Below are the code and all the weights of a small trained network. Each question names an input and a class and asks about switching units off, where a switched-off unit gives its printed mean instead of its output.

import numpy as np


def w(rows, s, z=0):
    codes = np.array(rows[::2]) - 128.0
    scale = np.full(codes.shape[1], s)
    scale[-1] = z or s
    return codes * scale


def f(y):
    return y / 2 * (1 + np.tanh(0.7978845608 * (y + 0.044715 * y**3)))


def log_softmax(a):
    a = a - a.max(-1, keepdims=True)
    return a - np.log(np.exp(a).sum(-1, keepdims=True))


def net(x, mask):
    res = np.array(x, float).reshape(1, 3) / 4 @ E
    y = f(res @ A[0][:, :-1].T + A[0][:, -1])
    res = res + np.where(mask, y, B[0][:, -1]) @ B[0][:, :-1]
    return log_softmax(res[-1] @ U[:, :-1].T + U[:, -1])


A, B = {}, {}
E = w([
[66,124,62,3,103],'x0',
[218,134,210,72,117],'x1',
[39,237,164,49,197],'x2',
],0.011)
A[0] = w([
[65,92,117,72,123,84],'n1',
[236,157,176,45,148,69],'n2',
[79,165,1,147,201,247],'n3',
[89,247,172,62,182,179],'n4',
[101,178,37,41,61,171],'n5',
[73,173,212,144,178,66],'n6',
[94,107,230,224,201,101],'n7',
[167,36,104,136,86,240],'n8',
[119,137,87,42,26,2],'n9',
[227,114,186,42,185,105],'n10',
[22,111,94,202,162,219],'n11',
],0.01,0.0021)
B[0] = w([
[224,164,112,210,144,180],'n1',
[73,44,130,112,210,198],'n2',
[97,104,149,174,166,227],'n3',
[106,104,178,241,79,250],'n4',
[159,163,120,155,185,229],'n5',
[179,153,173,231,43,187],'n6',
[254,179,21,84,204,211],'n7',
[113,138,214,243,96,231],'n8',
[248,186,118,126,133,195],'n9',
[70,50,63,152,186,199],'n10',
[56,66,94,134,165,224],'n11',
],0.0085,0.012)
U = w([
[48,35,113,128,254,145],'0',
[142,158,237,208,38,153],'1',
[237,249,94,122,222,144],'2',
[100,142,170,137,140,255],'3',
[64,161,164,83,64,64],'4',
[80,186,131,82,69,70],'5',
[129,187,169,85,124,66],'6',
],0.0096,0.0079)

Each question gives the input, the list of numbers given to net, and the class t.
The units are the neurons (one row each of A and B). Each row of codes is followed by its name. A weight is (code - 128) times the scale printed after its matrix; where a second scale follows, it is the last column's (A, B and U).
mask holds one flag per neuron, in row order. A switched-off neuron (its flag False) gives its mean, the last column of its row in B, instead of its output. The means were averaged over made-up inputs and are rounded, as every weight is.
A unit's drop is (log p(t) with every unit on - log p(t) with that unit switched off) / (log p(t) with every unit on - log p(t) with every unit switched off).
The circuit of an input: a set's keep is (log p(t) with only the set's units on - log p(t) with every unit switched off) / (log p(t) with every unit on - log p(t) with every unit switched off). Starting from all 11 units, units are removed one at a time, each time the one whose removal leaves the highest keep (on an exact tie, the one counted first), for as long as the keep stays at least 0.8.
circuit, biggest first: the units of the circuit, biggest drop first
most important unit: the unit with the biggest drop
top k neurons: the k neurons with the biggest drops, biggest first
drop of u: that unit's drop, to one decimal
input [8,4,4], class 2: top 2 neurons : n9, n5
input [5,-4,-7], class 1: most important unit : n8
input [-6,-5,-4], class 2: top 3 neurons : n7, n2, n10
input [0,7,-7], class 0: top 2 neurons : n10, n2
input [-1,7,8], class 1: top 2 neurons : n6, n4
input [0,4,6], class 1: top 2 neurons : n4, n6
input [-8,0,-7], class 2: top 3 neurons : n7, n4, n6
input [7,8,7], class 0: top 3 neurons : n2, n10, n4
input [6,1,6], class 1: top 3 neurons : n4, n7, n6
input [-5,-6,-5], class 0: top 2 neurons : n11, n6
input [5,-3,-7], class 1: top 2 neurons : n8, n7
input [-6,4,3], class 2: top 2 neurons : n7, n11
input [-7,-7,-6], class 0: drop of n2 : -0.2
input [6,8,6], class 0: drop of n10 : 2.1
input [8,-1,-8], class 1: circuit, biggest first : n8
input [-2,4,6], class 1: drop of n11 : 0.2
